Below is a small trained network, with its code and all its weights. Each question gives an input and a target symbol and asks what happens when units are switched off, that is, made to give their printed mean instead of their output.

import numpy as np


def w(rows, s, z=0):
    codes = np.array(rows[::2]) - 128.0
    scale = np.full(codes.shape[1], s)
    scale[-1] = z or s
    return codes * scale


def norm(h):
    return h / np.sqrt((h * h).mean(-1, keepdims=True) + 1e-5)


def f(y):
    return y / 2 * (1 + np.tanh(0.7978845608 * (y + 0.044715 * y**3)))


def softmax(a):
    e = np.exp(a - a.max(-1, keepdims=True))
    return e / e.sum(-1, keepdims=True)


def log_softmax(a):
    a = a - a.max(-1, keepdims=True)
    return a - np.log(np.exp(a).sum(-1, keepdims=True))


def net(x, mask):
    ids = ['ΠΦβεημ'.index(c) for c in x.split()]
    T = len(ids)
    res = E[ids] + P[:T]
    r = norm(res)
    for j in range(3):
        rows = slice(3 * j, 3 * j + 3)
        q, k, v = (r @ M[0][rows].T for M in (Q, K, V))
        z = softmax(np.where(np.tri(T) > 0, q @ k.T / 3**0.5, -1e9)) @ v
        o = O[0][rows]
        res = res + np.where(mask[j], z, o[:, -1]) @ o[:, :-1]
    y = f(norm(res) @ A[0][:, :-1].T + A[0][:, -1])
    res = res + np.where(mask[3:19], y, B[0][:, -1]) @ B[0][:, :-1]
    return log_softmax(norm(res)[-1] @ U[:, :-1].T + U[:, -1])


Q, K, V, O, A, B = {}, {}, {}, {}, {}, {}
E = w([
[77,166,133,125,111,66,151,97],'Π',
[41,64,204,72,154,120,24,153],'Φ',
[105,88,117,242,104,146,165,184],'β',
[138,113,178,125,161,236,155,153],'ε',
[183,107,141,108,1,133,111,132],'η',
[131,53,34,89,143,153,158,141],'μ',
],0.0055)
P = w([
[165,151,128,119,156,83,69,112],'0',
[41,118,113,94,114,186,95,86],'1',
[176,137,154,133,157,110,196,39],'2',
[93,168,123,124,98,170,205,169],'3',
[112,2,147,137,141,94,141,50],'4',
[80,67,150,54,137,75,188,174],'5',
],0.006)
Q[0] = w([
[91,64,114,127,151,80,126,145],'H1',
[98,193,114,167,92,138,147,112],'H1',
[149,93,123,189,144,137,86,3],'H1',
[117,175,103,129,111,184,163,73],'H2',
[120,128,155,55,114,109,200,161],'H2',
[136,195,101,113,115,123,115,231],'H2',
[152,162,78,164,188,104,54,128],'H3',
[178,125,121,120,147,174,107,122],'H3',
[189,203,81,130,144,122,50,179],'H3',
],0.0076)
K[0] = w([
[181,152,176,78,115,154,231,139],'H1',
[132,115,113,98,141,163,35,122],'H1',
[248,91,181,149,217,50,114,45],'H1',
[99,92,122,133,163,120,16,70],'H2',
[138,191,87,170,122,149,73,236],'H2',
[18,153,83,103,74,194,123,146],'H2',
[118,70,177,114,99,167,254,84],'H3',
[114,153,63,122,111,128,184,82],'H3',
[35,86,128,103,79,171,221,85],'H3',
],0.0066)
V[0] = w([
[54,77,114,97,167,109,92,153],'H1',
[166,94,183,134,103,131,44,144],'H1',
[178,97,61,159,51,140,87,194],'H1',
[166,113,82,25,97,125,122,49],'H2',
[42,144,129,140,2,60,91,157],'H2',
[110,59,38,137,177,126,113,170],'H2',
[48,96,79,102,149,102,134,112],'H3',
[121,36,99,97,87,176,157,136],'H3',
[175,139,111,125,41,60,176,89],'H3',
],0.0054)
O[0] = w([
[236,74,74,106,117,69,111,108,149],'H1',
[100,97,109,91,147,91,255,155,96],'H1',
[118,76,200,157,115,122,219,80,68],'H1',
[230,144,200,22,118,108,148,206,181],'H2',
[199,96,161,175,210,143,62,66,141],'H2',
[140,50,138,149,26,146,173,81,128],'H2',
[108,159,30,132,175,90,78,143,104],'H3',
[191,53,98,113,161,122,128,72,1],'H3',
[113,119,96,128,31,101,145,128,135],'H3',
],0.0049,0.0029)
A[0] = w([
[69,231,206,217,204,141,84,155,3],'N1',
[109,162,10,77,172,198,153,142,118],'N2',
[120,170,3,237,235,113,154,163,107],'N3',
[154,178,177,21,80,148,64,70,115],'N4',
[130,76,142,79,169,121,184,138,131],'N5',
[136,124,75,131,202,139,159,132,161],'N6',
[246,12,156,165,175,211,120,85,93],'N7',
[103,104,100,134,96,140,194,139,155],'N8',
[165,134,106,113,57,115,72,33,101],'N9',
[75,111,124,175,127,193,83,87,88],'N10',
[224,172,100,166,53,186,152,122,165],'N11',
[194,70,163,159,172,209,75,135,77],'N12',
[62,22,158,96,170,93,37,143,41],'N13',
[160,119,107,145,121,23,105,44,131],'N14',
[169,141,90,125,114,89,138,136,136],'N15',
[126,118,43,136,114,86,149,156,187],'N16',
],0.0044,0.0028)
B[0] = w([
[78,181,209,138,162,153,107,135,192],'N1',
[129,139,152,103,230,118,104,165,181],'N2',
[124,111,119,125,132,109,4,49,170],'N3',
[154,165,164,132,104,144,78,97,249],'N4',
[130,155,90,107,155,134,128,203,210],'N5',
[143,166,117,136,189,80,93,142,149],'N6',
[210,35,187,154,183,157,135,170,175],'N7',
[133,164,40,138,139,161,134,150,226],'N8',
[90,144,110,139,118,126,101,108,140],'N9',
[125,145,158,173,192,94,138,142,151],'N10',
[174,141,97,164,167,103,74,106,195],'N11',
[155,47,162,139,129,80,171,132,109],'N12',
[190,118,153,172,111,135,61,86,207],'N13',
[64,138,68,73,119,135,135,137,166],'N14',
[121,120,110,101,132,128,105,102,138],'N15',
[110,138,54,116,157,145,96,81,197],'N16',
],0.0044,0.0016)
U = w([
[13,236,100,89,113,108,113,141,251],'Π',
[147,144,186,122,199,115,6,100,103],'Φ',
[66,80,121,254,150,150,150,48,132],'β',
[99,137,222,82,196,188,212,170,61],'ε',
[178,107,157,97,12,123,150,114,92],'η',
[155,66,19,64,182,123,128,106,104],'μ',
],0.0047,0.0013)

Each question gives the input, a string of symbols that net reads in full, and the target symbol t.
The units are the heads (3 rows each of Q, K, V and O) and the neurons (one row each of A and B). Each row of codes is followed by its name. A weight is (code - 128) times the scale printed after its matrix; where a second scale follows, it is the last column's (O, A, B and U).
mask holds one flag per unit, heads first, then neurons. A switched-off unit (its flag False) gives its mean, the last column of its rows in O or B, instead of its output. The means were averaged over made-up inputs and are rounded, as every weight is.
A unit's drop is (log p(t) with every unit on - log p(t) with that unit switched off) / (log p(t) with every unit on - log p(t) with every unit switched off).
The circuit of an input: a set's keep is (log p(t) with only the set's units on - log p(t) with every unit switched off) / (log p(t) with every unit on - log p(t) with every unit switched off). Starting from the 12 units with the biggest drops (on a tie, the unit counted first), units are removed one at a time, each time the one whose removal leaves the highest keep (on an exact tie, the one counted first), for as long as the keep stays at least 0.8.
circuit, biggest first: the units of the circuit, biggest drop first
unit that matters most: the unit with the biggest drop
which heads matter: for each layer, one digit per head in row order, 1 if its drop is at least 0.15 and else 0, layers parted by /
drop when u is switched off: that unit's drop, to one decimal
input μ Φ μ ε, target μ: which heads matter -> 101
input ε η Π Π, target ε: unit that matters most -> H3
input Π ε μ μ ε ε, target Π: which heads matter -> 001
input Φ Π Π μ η, target Φ: circuit, biggest first -> H1, H3
input Π Π Π Π Π Π, target Φ: which heads matter -> 110
input Π β β Φ η, target Π: which heads matter -> 001
input ε β Φ, target Π: which heads matter -> 110
input ε μ η, target ε: which heads matter -> 101
input β Φ ε, target β: which heads matter -> 010
input μ η Φ η η, target μ: which heads matter -> 101
input Φ Π Π η, target Φ: circuit, biggest first -> H2, N11
input μ β ε Π μ ε, target Φ: which heads matter -> 101
input Π ε ε β Π, target Π: which heads matter -> 000
input Π Π β, target Π: circuit, biggest first -> H3
input Π ε ε η Φ, target Π: circuit, biggest first -> H2, H3
input ε Π β, target Π: which heads matter -> 110
input μ μ ε, target η: which heads matter -> 010
input Φ ε ε μ ε, target Π: which heads matter -> 110
input η μ Φ ε, target η: circuit, biggest first -> H3, H1
input η Π Φ Φ Φ Π, target μ: unit that matters most -> H1
input μ ε Φ β Π Φ, target β: drop when N11 is switched off -> 0.0
input Φ Π ε Φ, target Φ: drop when H1 is switched off -> 0.3
input Π η ε ε Π, target Π: drop when H2 is switched off -> 0.1
